Below are the code and all the weights of a small trained network. Each question names an input and a class and asks about switching units off, where a switched-off unit gives its printed mean instead of its output.

import numpy as np


def w(rows, s, z=0):
    codes = np.array(rows[::2]) - 128.0
    scale = np.full(codes.shape[1], s)
    scale[-1] = z or s
    return codes * scale


def f(y):
    return np.maximum(y, 0)


def log_softmax(a):
    a = a - a.max(-1, keepdims=True)
    return a - np.log(np.exp(a).sum(-1, keepdims=True))


def net(x, mask):
    res = np.array(x, float).reshape(1, 7) / 4 @ E
    y = f(res @ A[0][:, :-1].T + A[0][:, -1])
    res = res + np.where(mask, y, B[0][:, -1]) @ B[0][:, :-1]
    return log_softmax(res[-1] @ U[:, :-1].T + U[:, -1])


A, B = {}, {}
E = w([
[98,11,66,78,148,102,66],'x0',
[166,109,148,152,90,237,53],'x1',
[127,128,126,129,128,129,129],'x2',
[129,128,129,128,128,127,127],'x3',
[129,127,131,126,127,126,127],'x4',
[247,105,71,152,124,97,165],'x5',
[128,53,201,183,213,153,177],'x6',
],0.011)
A[0] = w([
[118,84,102,113,118,116,129,118],'n0',
[138,177,158,148,101,139,159,99],'n1',
[141,72,153,136,185,156,168,105],'n2',
[94,148,108,109,157,54,182,47],'n3',
[141,116,134,68,138,135,135,114],'n4',
[99,94,96,105,142,106,122,119],'n5',
[61,136,131,131,140,136,105,68],'n6',
[126,143,91,114,99,146,112,89],'n7',
[137,163,96,105,74,108,105,69],'n8',
[244,106,85,141,119,104,158,78],'n9',
[127,61,194,149,182,115,153,74],'n10',
[127,142,117,121,86,111,113,109],'n11',
[122,66,97,115,120,164,85,85],'n12',
[147,194,173,163,115,126,148,97],'n13',
[221,99,102,131,124,119,153,72],'n14',
[97,46,61,129,143,82,71,125],'n15',
[123,125,123,153,139,111,101,101],'n16',
[134,81,87,116,151,115,106,91],'n17',
[125,149,84,121,63,139,94,83],'n18',
[101,136,111,149,127,37,148,43],'n19',
[183,122,119,114,142,129,141,68],'n20',
[101,128,121,116,123,89,166,37],'n21',
[163,232,157,138,136,160,178,109],'n22',
[68,138,183,104,115,138,117,76],'n23',
[127,101,173,153,167,127,129,64],'n24',
[94,137,145,143,120,138,119,40],'n25',
[6,157,165,133,129,147,92,72],'n26',
[173,116,125,150,122,150,103,75],'n27',
[170,129,140,152,126,213,52,47],'n28',
[118,71,90,94,124,103,95,112],'n29',
[112,140,125,110,84,111,105,99],'n30',
[73,161,152,120,144,116,87,64],'n31',
[92,143,115,109,181,37,182,56],'n32',
[151,60,190,154,163,149,172,51],'n33',
[212,136,78,150,136,99,134,62],'n34',
[99,92,118,114,144,113,81,88],'n35',
[131,179,69,108,68,89,81,66],'n36',
[150,107,140,137,92,183,119,52],'n37',
[126,153,115,106,116,125,119,76],'n38',
[170,229,165,133,146,141,148,114],'n39',
[197,100,120,128,118,98,134,41],'n40',
[132,221,51,79,132,86,65,74],'n41',
[172,113,140,127,101,225,64,1],'n42',
[111,131,139,118,128,133,120,88],'n43',
[71,133,122,103,136,159,129,83],'n44',
],0.015,0.0049)
B[0] = w([
[162,120,131,129,95,129,139,174],'n0',
[171,101,133,141,84,122,130,186],'n1',
[172,133,140,126,203,135,87,202],'n2',
[57,172,138,136,87,132,64,209],'n3',
[139,125,137,123,112,129,140,146],'n4',
[155,115,126,134,81,121,130,189],'n5',
[110,125,118,120,138,138,197,184],'n6',
[149,138,143,113,159,122,111,168],'n7',
[144,120,140,141,196,128,114,194],'n8',
[71,134,99,116,147,130,239,218],'n9',
[172,119,134,129,224,122,86,214],'n10',
[137,123,128,136,166,127,118,168],'n11',
[155,119,128,130,51,124,115,201],'n12',
[195,102,112,120,71,124,112,199],'n13',
[81,133,112,126,145,132,210,192],'n14',
[215,101,122,133,52,124,132,247],'n15',
[129,122,145,124,121,130,137,136],'n16',
[161,106,143,130,81,125,152,185],'n17',
[144,125,147,129,189,123,98,197],'n18',
[62,154,137,126,97,126,80,190],'n19',
[110,137,102,129,138,126,159,156],'n20',
[90,152,134,126,108,123,96,165],'n21',
[206,79,139,115,45,134,131,227],'n22',
[102,135,100,139,147,134,199,199],'n23',
[164,136,141,122,184,111,110,175],'n24',
[122,113,118,102,138,129,158,152],'n25',
[76,133,86,127,154,125,254,249],'n26',
[83,147,129,119,121,137,113,162],'n27',
[50,171,140,127,87,114,68,214],'n28',
[178,95,112,141,80,126,122,209],'n29',
[142,125,129,137,168,125,122,173],'n30',
[94,121,114,133,147,145,190,187],'n31',
[42,166,151,120,79,142,47,226],'n32',
[174,116,149,123,217,131,79,207],'n33',
[92,130,101,129,150,141,209,195],'n34',
[163,107,138,133,87,126,151,190],'n35',
[166,123,136,129,215,134,89,226],'n36',
[82,156,123,146,110,111,92,171],'n37',
[128,125,127,138,158,121,121,156],'n38',
[192,94,118,153,67,114,128,216],'n39',
[103,137,117,140,138,136,189,169],'n40',
[167,126,156,117,213,130,84,242],'n41',
[43,166,150,115,83,135,54,216],'n42',
[119,128,124,115,130,126,147,145],'n43',
[121,137,105,124,137,131,187,178],'n44',
],0.03,0.015)
U = w([
[183,88,131,154,88,106,153,254],'0',
[153,135,162,135,255,116,114,69],'1',
[77,144,84,131,175,132,239,41],'2',
[50,190,159,136,113,116,87,136],'3',
],0.0084,0.00077)

Each question gives the input, the list of numbers given to net, and the class t.
The units are the neurons (one row each of A and B). Each row of codes is followed by its name. A weight is (code - 128) times the scale printed after its matrix; where a second scale follows, it is the last column's (A, B and U).
mask holds one flag per neuron, in row order. A switched-off neuron (its flag False) gives its mean, the last column of its row in B, instead of its output. The means were averaged over made-up inputs and are rounded, as every weight is.
A unit's drop is (log p(t) with every unit on - log p(t) with that unit switched off) / (log p(t) with every unit on - log p(t) with every unit switched off).
The circuit of an input: a set's keep is (log p(t) with only the set's units on - log p(t) with every unit switched off) / (log p(t) with every unit on - log p(t) with every unit switched off). Starting from the 12 units with the biggest drops (on a tie, the unit counted first), units are removed one at a time, each time the one whose removal leaves the highest keep (on an exact tie, the one counted first), for as long as the keep stays at least 0.8.
units of the circuit, in order: the units of the circuit, biggest drop first
top k neurons: the k neurons with the biggest drops, biggest first
drop of u: that unit's drop, to one decimal
input [3,7,0,-3,8,-8,-3], class 2: units of the circuit, in order : [n26]
input [4,-7,-2,-3,-2,7,5], class 2: top 3 neurons : [n9, n14, n34]
input [-8,-6,-7,1,-1,-3,8], class 0: top 2 neurons : [n22, n39]
input [5,-4,-8,6,4,8,8], class 1: top 4 neurons : [n33, n10, n2, n26]
input [-6,-5,7,8,7,0,-8], class 1: top 2 neurons : [n41, n36]
input [4,0,-5,-1,0,-5,4], class 2: top 4 neurons : [n26, n22, n39, n41]
input [5,6,5,-2,-7,-1,4], class 3: top 4 neurons : [n42, n28, n22, n39]
input [-2,-8,6,8,-3,-2,-6], class 3: top 2 neurons : [n32, n3]
input [5,8,7,-1,2,3,8], class 1: top 2 neurons : [n33, n10]
input [-6,-7,6,0,-4,-2,5], class 3: top 3 neurons : [n32, n3, n15]
input [-2,6,5,0,-2,5,-2], class 3: top 3 neurons : [n42, n28, n26]
input [3,-7,-3,-3,-3,-3,-5], class 3: top 2 neurons : [n32, n3]
input [-4,-8,1,-5,-8,7,6], class 3: top 2 neurons : [n32, n3]
input [-7,0,5,-2,-2,5,-8], class 1: units of the circuit, in order : [n41]
input [2,-1,-5,0,4,5,-3], class 2: drop of n13 : 0.0
input [0,-5,8,-2,8,6,2], class 2: drop of n9 : 0.6
input [1,-4,4,-1,2,4,4], class 1: drop of n10 : 2.2
